Below is a small trained network, with its code and all its weights. Each question gives an input and a class and asks what happens when units are switched off, that is, made to give their printed mean instead of their output.

import numpy as np


def w(rows, s, z=0):
    codes = np.array(rows[::2]) - 128.0
    scale = np.full(codes.shape[1], s)
    scale[-1] = z or s
    return codes * scale


def norm(h):
    return h / np.sqrt((h * h).mean(-1, keepdims=True) + 1e-5)


def f(y):
    return y / 2 * (1 + np.tanh(0.7978845608 * (y + 0.044715 * y**3)))


def log_softmax(a):
    a = a - a.max(-1, keepdims=True)
    return a - np.log(np.exp(a).sum(-1, keepdims=True))


def net(x, mask):
    res = np.array(x, float).reshape(1, 7) / 4 @ E
    u = 0
    for l in range(2):
        y = f(norm(res) @ A[l][:, :-1].T + A[l][:, -1])
        res = res + np.where(mask[u : u + 10], y, B[l][:, -1]) @ B[l][:, :-1]
        u += 10
    return log_softmax(norm(res)[-1] @ U[:, :-1].T + U[:, -1])


A, B = {}, {}
E = w([
[81,136,251],'x0',
[65,167,118],'x1',
[67,125,75],'x2',
[191,255,89],'x3',
[150,54,131],'x4',
[42,122,123],'x5',
[152,148,231],'x6',
],0.009)
A[0] = w([
[116,139,41,103],'L0N0',
[8,169,191,91],'L0N1',
[142,159,124,92],'L0N2',
[133,48,135,62],'L0N3',
[133,36,141,55],'L0N4',
[209,82,173,167],'L0N5',
[105,51,73,143],'L0N6',
[99,127,163,1],'L0N7',
[46,157,149,126],'L0N8',
[157,176,64,58],'L0N9',
],0.013,0.0089)
B[0] = w([
[85,159,56,186],'L0N0',
[52,160,222,229],'L0N1',
[185,123,102,114],'L0N2',
[172,42,142,147],'L0N3',
[228,75,131,157],'L0N4',
[230,153,190,255],'L0N5',
[73,7,112,242],'L0N6',
[89,135,107,105],'L0N7',
[62,92,174,195],'L0N8',
[107,207,92,144],'L0N9',
],0.012,0.0052)
A[1] = w([
[50,167,89,26],'L1N0',
[115,145,156,93],'L1N1',
[158,168,38,146],'L1N2',
[80,178,150,88],'L1N3',
[160,10,156,16],'L1N4',
[166,191,63,29],'L1N5',
[129,92,172,24],'L1N6',
[78,60,146,1],'L1N7',
[199,149,168,11],'L1N8',
[205,178,140,166],'L1N9',
],0.013,0.0066)
B[1] = w([
[160,60,135,156],'L1N0',
[59,159,116,129],'L1N1',
[69,182,105,198],'L1N2',
[85,92,127,161],'L1N3',
[184,8,132,200],'L1N4',
[105,156,75,144],'L1N5',
[206,93,93,119],'L1N6',
[200,171,115,148],'L1N7',
[130,170,165,162],'L1N8',
[109,137,179,253],'L1N9',
],0.013,0.0042)
U = w([
[15,58,56,49],'0',
[183,44,152,121],'1',
[96,139,212,254],'2',
[10,151,235,125],'3',
[127,235,36,134],'4',
[214,212,248,33],'5',
],0.016,0.0067)

Each question gives the input, the list of numbers given to net, and the class t.
The units are the neurons (one row each of A and B). Each row of codes is followed by its name. A weight is (code - 128) times the scale printed after its matrix; where a second scale follows, it is the last column's (A, B and U).
mask holds one flag per neuron, layer by layer. A switched-off neuron (its flag False) gives its mean, the last column of its row in B, instead of its output. The means were averaged over made-up inputs and are rounded, as every weight is.
A unit's drop is (log p(t) with every unit on - log p(t) with that unit switched off) / (log p(t) with every unit on - log p(t) with every unit switched off).
unit that matters most: the unit with the biggest drop
top k neurons: the k neurons with the biggest drops, biggest first
k most important neurons of layer l: the k neurons of layer l with the biggest drops, biggest first
drop of u: that unit's drop, to one decimal
input [-8,-4,2,-6,-8,-7,6], class 5: unit that matters most : L0N5
input [4,4,6,-8,3,-4,-7], class 1: top 2 neurons : L1N4; L0N4
input [-2,-4,5,3,8,-1,-7], class 4: 4 most important neurons of layer 0 : L0N0; L0N8; L0N1; L0N9
input [8,-5,3,3,7,-4,2], class 5: top 2 neurons : L0N6; L0N5
input [0,3,-5,5,-5,1,0], class 4: top 2 neurons : L0N1; L0N5
input [4,1,3,8,-7,-8,2], class 4: top 3 neurons : L0N1; L0N5; L1N5
input [2,8,-5,-3,7,-5,4], class 5: 3 most important neurons of layer 0 : L0N6; L0N5; L0N8
input [-4,-2,-4,1,5,1,7], class 5: 2 most important neurons of layer 0 : L0N6; L0N5
input [6,3,-4,-2,6,0,7], class 5: drop of L1N6 : 0.1
input [-1,-2,-3,-7,-6,-6,8], class 5: drop of L0N5 : 0.2
input [-6,-7,0,2,4,-3,2], class 5: drop of L0N5 : 0.2
